Below are the code and all the weights of a small trained network. Each question names an input and a target symbol and asks about switching units off, where a switched-off unit gives its printed mean instead of its output.

import numpy as np


def w(rows, s, z=0):
    codes = np.array(rows[::2]) - 128.0
    scale = np.full(codes.shape[1], s)
    scale[-1] = z or s
    return codes * scale


def norm(h):
    return h / np.sqrt((h * h).mean(-1, keepdims=True) + 1e-5)


def f(y):
    return y / 2 * (1 + np.tanh(0.7978845608 * (y + 0.044715 * y**3)))


def softmax(a):
    e = np.exp(a - a.max(-1, keepdims=True))
    return e / e.sum(-1, keepdims=True)


def log_softmax(a):
    a = a - a.max(-1, keepdims=True)
    return a - np.log(np.exp(a).sum(-1, keepdims=True))


def net(x, mask):
    ids = ['ΘΨβεημσφ'.index(c) for c in x.split()]
    T = len(ids)
    res = E[ids] + P[:T]
    r = norm(res)
    for j in range(3):
        rows = slice(4 * j, 4 * j + 4)
        q, k, v = (r @ M[0][rows].T for M in (Q, K, V))
        z = softmax(np.where(np.tri(T) > 0, q @ k.T / 4**0.5, -1e9)) @ v
        o = O[0][rows]
        res = res + np.where(mask[j], z, o[:, -1]) @ o[:, :-1]
    y = f(norm(res) @ A[0][:, :-1].T + A[0][:, -1])
    res = res + np.where(mask[3:7], y, B[0][:, -1]) @ B[0][:, :-1]
    return log_softmax(norm(res)[-1] @ U[:, :-1].T + U[:, -1])


Q, K, V, O, A, B = {}, {}, {}, {}, {}, {}
E = w([
[118,148,80,108,112,195,130,210,85,144,69,153],'Θ',
[208,121,181,141,174,145,84,222,170,186,196,120],'Ψ',
[87,155,100,175,103,120,184,157,250,76,139,91],'β',
[105,130,93,127,85,95,33,148,73,64,210,79],'ε',
[98,78,147,71,186,67,132,234,155,135,95,95],'η',
[128,66,160,198,108,58,218,103,72,147,150,138],'μ',
[89,96,111,88,50,128,159,200,100,203,89,97],'σ',
[100,27,88,88,143,90,171,189,151,123,91,42],'φ',
],0.019)
P = w([
[108,12,34,118,188,172,150,202,59,199,99,206],'0',
[226,19,52,36,122,162,214,192,110,111,130,184],'1',
[171,86,57,218,113,52,121,209,123,150,30,172],'2',
[17,79,86,135,201,157,190,137,83,150,216,160],'3',
[231,195,50,126,122,23,191,171,109,142,89,89],'4',
[94,46,174,254,105,186,111,156,144,103,99,94],'5',
[133,181,129,132,173,200,251,131,70,110,194,35],'6',
[254,151,206,119,45,149,160,130,131,46,102,97],'7',
[85,114,239,153,94,131,174,178,162,113,167,79],'8',
],0.0088)
Q[0] = w([
[182,210,121,99,108,78,156,136,130,117,110,89],'h1',
[91,121,210,177,80,128,94,174,148,103,127,109],'h1',
[59,156,134,103,174,145,166,142,100,167,192,98],'h1',
[161,120,137,93,106,120,134,141,100,122,134,128],'h1',
[91,194,135,152,132,112,71,41,168,104,169,150],'h2',
[164,133,134,93,143,157,87,103,137,163,149,129],'h2',
[122,118,100,138,114,114,118,155,76,98,134,107],'h2',
[102,115,98,123,100,121,123,210,118,99,143,77],'h2',
[114,140,144,131,141,143,75,105,121,129,132,105],'h3',
[118,131,82,122,134,100,95,142,99,125,114,113],'h3',
[109,159,86,153,124,115,151,132,178,87,130,151],'h3',
[106,199,132,115,146,119,67,1,166,132,135,146],'h3',
],0.035)
K[0] = w([
[171,106,157,244,78,93,72,149,121,141,24,74],'h1',
[72,161,208,136,191,194,159,115,81,153,141,38],'h1',
[237,234,88,75,97,53,195,131,125,127,129,97],'h1',
[133,123,137,190,91,127,125,166,164,105,139,134],'h1',
[80,68,8,81,149,102,123,150,176,128,62,171],'h2',
[134,108,132,65,153,165,124,183,129,138,134,138],'h2',
[107,164,123,142,104,139,159,115,137,92,181,175],'h2',
[135,196,174,166,125,105,120,89,207,66,174,98],'h2',
[150,125,131,108,161,144,80,132,82,121,103,87],'h3',
[146,137,169,141,145,150,76,86,53,102,176,157],'h3',
[170,94,39,162,132,153,150,123,156,95,140,201],'h3',
[126,10,88,43,162,128,92,189,2,206,61,141],'h3',
],0.022)
V[0] = w([
[155,94,205,105,103,120,148,101,168,250,127,115],'h1',
[154,106,212,131,204,66,99,102,97,104,148,179],'h1',
[158,139,173,77,174,152,44,170,86,188,111,173],'h1',
[150,101,132,127,46,103,100,137,47,191,204,147],'h1',
[109,95,117,111,89,124,119,142,43,98,134,99],'h2',
[141,110,159,124,171,55,96,87,144,58,196,86],'h2',
[102,167,149,142,33,139,162,117,110,180,124,134],'h2',
[66,172,115,104,109,117,80,111,140,99,74,70],'h2',
[43,155,69,30,64,166,67,174,125,83,76,87],'h3',
[76,57,153,130,75,50,243,50,77,87,59,112],'h3',
[123,130,242,96,116,73,125,161,120,161,156,60],'h3',
[87,166,164,71,168,156,125,138,217,183,44,105],'h3',
],0.026)
O[0] = w([
[47,169,174,143,140,116,58,123,187,199,128,87,88],'h1',
[35,133,131,57,130,121,205,151,113,136,153,98,89],'h1',
[71,84,214,153,75,73,187,52,121,140,164,159,57],'h1',
[96,67,237,50,132,70,77,164,154,93,102,133,223],'h1',
[115,72,81,120,162,92,141,153,76,130,127,140,185],'h2',
[103,16,141,155,54,116,90,114,156,146,144,170,160],'h2',
[123,118,113,72,137,147,155,161,105,41,109,88,149],'h2',
[58,120,96,112,137,202,102,87,81,169,129,148,21],'h2',
[16,139,29,133,153,190,108,182,166,234,191,135,73],'h3',
[116,27,134,91,70,188,252,193,74,76,41,99,231],'h3',
[102,79,195,114,106,43,133,144,166,117,176,140,114],'h3',
[143,150,117,129,201,77,178,126,246,207,75,121,2],'h3',
],0.015,0.027)
A[0] = w([
[130,53,82,165,125,204,155,122,148,180,13,79,2],'n1',
[147,224,158,135,80,132,88,121,48,28,172,13,207],'n2',
[218,125,97,223,92,141,125,6,105,75,99,164,14],'n3',
[210,161,35,133,121,253,80,115,145,79,91,125,189],'n4',
],0.025,0.0019)
B[0] = w([
[165,251,179,137,73,119,135,146,129,62,212,131,224],'n1',
[209,121,123,110,141,48,243,179,204,121,40,97,239],'n2',
[61,73,55,28,107,110,35,185,116,176,193,110,221],'n3',
[45,79,215,123,126,123,162,11,121,124,70,136,255],'n4',
],0.017,0.02)
U = w([
[159,122,59,156,245,157,117,69,33,187,86,56,232],'Θ',
[213,160,213,195,141,69,19,125,142,133,152,138,127],'Ψ',
[23,173,186,72,63,155,97,3,117,56,117,85,2],'β',
[68,43,83,104,105,120,41,147,48,159,217,108,161],'ε',
[11,45,122,161,130,76,213,121,188,229,108,124,126],'η',
[143,49,133,110,107,70,200,157,81,63,58,134,149],'μ',
[69,198,103,21,178,133,103,249,143,143,119,73,75],'σ',
[139,200,125,198,77,149,207,177,73,144,245,91,101],'φ',
],0.0051,0.0038)

Each question gives the input, a string of symbols that net reads in full, and the target symbol t.
The units are the heads (4 rows each of Q, K, V and O) and the neurons (one row each of A and B). Each row of codes is followed by its name. A weight is (code - 128) times the scale printed after its matrix; where a second scale follows, it is the last column's (O, A, B and U).
mask holds one flag per unit, heads first, then neurons. A switched-off unit (its flag False) gives its mean, the last column of its rows in O or B, instead of its output. The means were averaged over made-up inputs and are rounded, as every weight is.
A unit's drop is (log p(t) with every unit on - log p(t) with that unit switched off) / (log p(t) with every unit on - log p(t) with every unit switched off).
The circuit of an input: a set's keep is (log p(t) with only the set's units on - log p(t) with every unit switched off) / (log p(t) with every unit on - log p(t) with every unit switched off). Starting from all 7 units, units are removed one at a time, each time the one whose removal leaves the highest keep (on an exact tie, the one counted first), for as long as the keep stays at least 0.8.
units of the circuit, in order: the units of the circuit, biggest drop first
most important unit: the unit with the biggest drop
heads that matter: for each layer, one digit per head in row order, 1 if its drop is at least 0.15 and else 0, layers parted by /
input μ μ β σ η ε μ, target φ: units of the circuit, in order -> [h3; h1; n1]
input Θ β ε μ μ μ φ β, target β: most important unit -> h3
input β Ψ β Ψ β η, target η: units of the circuit, in order -> [h1; h3]
input μ β Θ, target σ: units of the circuit, in order -> [h1; h3]
input μ σ μ σ β μ, target Ψ: heads that matter -> 101
input μ β σ ε Ψ φ μ, target η: units of the circuit, in order -> [h1; h3]
input μ σ Ψ ε β η μ ε, target φ: units of the circuit, in order -> [h3; h1; n2]
input μ ε ε Θ φ β σ, target β: heads that matter -> 001
input σ β μ φ Ψ μ, target β: units of the circuit, in order -> [n4; h3; h1; n1]
input Θ μ φ μ ε, target ε: heads that matter -> 010
input ε β ε μ ε ε μ μ φ, target σ: heads that matter -> 101
input μ μ η μ ε μ β β σ, target β: units of the circuit, in order -> [n4; h2; n1; h1]
input μ Θ β σ β η φ φ, target β: heads that matter -> 011
input μ μ ε μ μ η μ Ψ φ, target Ψ: heads that matter -> 001
input μ μ ε β σ μ σ, target Ψ: most important unit -> h1
input ε Ψ φ β Θ σ Θ η φ, target ε: heads that matter -> 100
input ε μ η ε Ψ σ, target Ψ: heads that matter -> 001
input φ Θ φ φ ε β σ ε, target Θ: heads that matter -> 101
input μ μ ε ε σ, target ε: heads that matter -> 011
input μ ε φ, target ε: heads that matter -> 011
input μ β μ Θ ε ε μ ε Θ, target σ: units of the circuit, in order -> [h3]
input β η β β, target φ: units of the circuit, in order -> [h3; n1]
input ε μ Ψ ε μ σ μ β, target Ψ: heads that matter -> 101
input β ε σ μ ε, target Ψ: units of the circuit, in order -> [h1; h3; n2; h2]
